Here is a tiny trained network, its code and every weight. The questions are about switching its units off for an input and a target symbol, where a switched-off unit gives its printed mean instead of its output.

import numpy as np


def w(rows, s, z=0):
    codes = np.array(rows[::2]) - 128.0
    scale = np.full(codes.shape[1], s)
    scale[-1] = z or s
    return codes * scale


def softmax(a):
    e = np.exp(a - a.max(-1, keepdims=True))
    return e / e.sum(-1, keepdims=True)


def log_softmax(a):
    a = a - a.max(-1, keepdims=True)
    return a - np.log(np.exp(a).sum(-1, keepdims=True))


def net(x, mask):
    ids = ['αβγδεηθλμξστφω'.index(c) for c in x.split()]
    T = len(ids)
    res = E[ids] + P[:T]
    u = 0
    for l in range(3):
        r = res
        for j in range(2):
            rows = slice(3 * j, 3 * j + 3)
            q, k, v = (r @ M[l][rows].T for M in (Q, K, V))
            z = softmax(np.where(np.tri(T) > 0, q @ k.T / 3**0.5, -1e9)) @ v
            o = O[l][rows]
            res = res + np.where(mask[u + j], z, o[:, -1]) @ o[:, :-1]
        u += 2
    return log_softmax(res[-1] @ U[:, :-1].T + U[:, -1])


Q, K, V, O = {}, {}, {}, {}
E = w([
[76,113,111],'α',
[153,139,79],'β',
[85,179,112],'γ',
[53,131,122],'δ',
[59,152,118],'ε',
[49,49,116],'η',
[154,65,74],'θ',
[108,95,95],'λ',
[43,132,127],'μ',
[91,97,103],'ξ',
[189,251,112],'σ',
[88,250,149],'τ',
[123,230,131],'φ',
[26,137,173],'ω',
],0.011)
P = w([
[14,148,59],'0',
[141,196,100],'1',
[120,109,214],'2',
[166,206,73],'3',
[159,131,217],'4',
[181,225,71],'5',
[161,144,224],'6',
[177,240,68],'7',
[155,184,233],'8',
[168,253,75],'9',
[143,203,245],'10',
[170,240,68],'11',
[236,80,173],'12',
[148,235,69],'13',
],0.011)
Q[0] = w([
[75,168,7],'0.h1',
[202,70,140],'0.h1',
[109,65,128],'0.h1',
[174,69,112],'0.h2',
[141,166,92],'0.h2',
[81,117,164],'0.h2',
],0.014)
K[0] = w([
[43,100,57],'0.h1',
[245,72,91],'0.h1',
[157,79,162],'0.h1',
[172,121,120],'0.h2',
[83,21,129],'0.h2',
[127,88,168],'0.h2',
],0.012)
V[0] = w([
[227,118,24],'0.h1',
[22,179,161],'0.h1',
[72,74,118],'0.h1',
[150,52,54],'0.h2',
[2,95,107],'0.h2',
[118,16,107],'0.h2',
],0.0088)
O[0] = w([
[18,160,166,47],'0.h1',
[228,67,79,254],'0.h1',
[143,36,60,164],'0.h1',
[2,89,152,87],'0.h2',
[113,44,123,225],'0.h2',
[86,92,125,93],'0.h2',
],0.0081,0.0082)
Q[1] = w([
[134,77,109],'1.h1',
[65,142,75],'1.h1',
[78,190,224],'1.h1',
[164,241,96],'1.h2',
[166,125,85],'1.h2',
[141,163,1],'1.h2',
],0.0094)
K[1] = w([
[78,128,105],'1.h1',
[154,135,103],'1.h1',
[126,76,203],'1.h1',
[133,115,157],'1.h2',
[160,128,74],'1.h2',
[29,72,2],'1.h2',
],0.0095)
V[1] = w([
[43,104,21],'1.h1',
[154,160,247],'1.h1',
[160,183,100],'1.h1',
[91,42,130],'1.h2',
[237,255,79],'1.h2',
[142,67,232],'1.h2',
],0.0075)
O[1] = w([
[141,221,107,172],'1.h1',
[129,28,130,1],'1.h1',
[39,119,180,142],'1.h1',
[63,74,168,225],'1.h2',
[201,219,105,62],'1.h2',
[254,35,159,110],'1.h2',
],0.0076,0.0098)
Q[2] = w([
[50,77,144],'2.h1',
[78,168,1],'2.h1',
[119,176,32],'2.h1',
[177,142,249],'2.h2',
[133,81,178],'2.h2',
[51,156,111],'2.h2',
],0.014)
K[2] = w([
[82,91,80],'2.h1',
[143,195,98],'2.h1',
[177,222,105],'2.h1',
[217,59,253],'2.h2',
[150,89,180],'2.h2',
[46,100,54],'2.h2',
],0.011)
V[2] = w([
[184,98,136],'2.h1',
[190,84,153],'2.h1',
[129,169,106],'2.h1',
[64,233,111],'2.h2',
[33,92,233],'2.h2',
[133,150,254],'2.h2',
],0.0084)
O[2] = w([
[80,183,72,139],'2.h1',
[109,138,65,126],'2.h1',
[127,120,190,158],'2.h1',
[83,253,152,159],'2.h2',
[33,141,116,3],'2.h2',
[120,109,189,2],'2.h2',
],0.011,0.0072)
U = w([
[102,124,81,122],'α',
[56,202,99,58],'β',
[117,179,39,31],'γ',
[119,130,53,78],'δ',
[119,155,34,75],'ε',
[115,5,150,187],'η',
[63,92,222,208],'θ',
[90,111,145,202],'λ',
[133,113,73,114],'μ',
[102,104,134,215],'ξ',
[132,159,213,100],'σ',
[190,142,87,1],'τ',
[149,149,112,86],'φ',
[239,2,136,155],'ω',
],0.0061,0.0075)

Each question gives the input, a string of symbols that net reads in full, and the target symbol t.
The units are the heads (3 rows each of Q, K, V and O). Each row of codes is followed by its name. A weight is (code - 128) times the scale printed after its matrix; where a second scale follows, it is the last column's (O and U).
mask holds one flag per head, layer by layer. A switched-off head (its flag False) gives its mean, the last column of its rows in O, instead of its output. The means were averaged over made-up inputs and are rounded, as every weight is.
A unit's drop is (log p(t) with every unit on - log p(t) with that unit switched off) / (log p(t) with every unit on - log p(t) with every unit switched off).
The circuit of an input: a set's keep is (log p(t) with only the set's units on - log p(t) with every unit switched off) / (log p(t) with every unit on - log p(t) with every unit switched off). Starting from all 6 units, units are removed one at a time, each time the one whose removal leaves the highest keep (on an exact tie, the one counted first), for as long as the keep stays at least 0.8.
circuit, biggest first: the units of the circuit, biggest drop first
unit that matters most: the unit with the biggest drop
which heads matter: for each layer, one digit per head in row order, 1 if its drop is at least 0.15 and else 0, layers parted by /
input η ω β α ε μ σ σ σ θ μ ω, target η: which heads matter : 01 / 01 / 00
input η ε λ ε φ η η ω η θ φ σ η ε, target η: unit that matters most : 1.h2
input η ε ξ ω η θ σ ω ω τ, target η: which heads matter : 01 / 01 / 00
input ω ε μ β ω ω λ ω ω σ ε η, target ω: circuit, biggest first : (0.h1 2.h2)
input τ ω λ β η β β ω, target τ: circuit, biggest first : (1.h2 2.h2 0.h1)
input η β β β η θ, target η: circuit, biggest first : (1.h2 0.h2)
input σ λ ω β η τ μ γ, target σ: circuit, biggest first : (1.h2 2.h1 2.h2 0.h1)
input η γ λ γ ω σ λ ω γ ξ β θ ω σ, target η: circuit, biggest first : (1.h2 0.h2)
input β θ α η ξ ξ σ ω φ ω, target β: circuit, biggest first : (2.h2 1.h2 0.h1)
input β σ δ λ γ ε ω β γ, target ω: circuit, biggest first : (1.h1 1.h2 2.h2 0.h1)
input σ ω η ξ, target σ: circuit, biggest first : (1.h2 2.h2 2.h1 0.h1)
input γ α η φ β σ β η β, target σ: circuit, biggest first : (0.h1 1.h2 2.h2)
input δ ε η β δ δ ω, target ω: which heads matter : 01 / 01 / 01
input ω σ ε μ ω α, target ω: circuit, biggest first : (0.h1)
input ω ε ε, target ω: circuit, biggest first : (2.h2 0.h1)
input φ ω ω τ δ, target ω: circuit, biggest first : (2.h2 1.h2 0.h1)
input ω ε μ β α ω ε λ τ η μ ε, target ω: which heads matter : 11 / 00 / 01
input σ α φ η ε ω, target σ: which heads matter : 00 / 01 / 11
input ω σ μ η θ τ, target ω: which heads matter : 10 / 00 / 01
input σ η α, target σ: which heads matter : 01 / 01 / 11
input ω δ η θ σ ξ, target ω: circuit, biggest first : (0.h1 2.h2 1.h1)
input ω μ ω λ, target ω: which heads matter : 11 / 00 / 01
input ω λ ξ η, target ω: which heads matter : 11 / 00 / 01
input ω τ ε λ θ θ σ α η ω σ ω ω β, target ω: circuit, biggest first : (0.h1)
input τ ω ω ω, target τ: which heads matter : 11 / 01 / 01
input β δ σ β ω θ, target β: which heads matter : 10 / 01 / 01
input θ λ σ θ γ θ η θ σ ω, target θ: unit that matters most : 0.h2
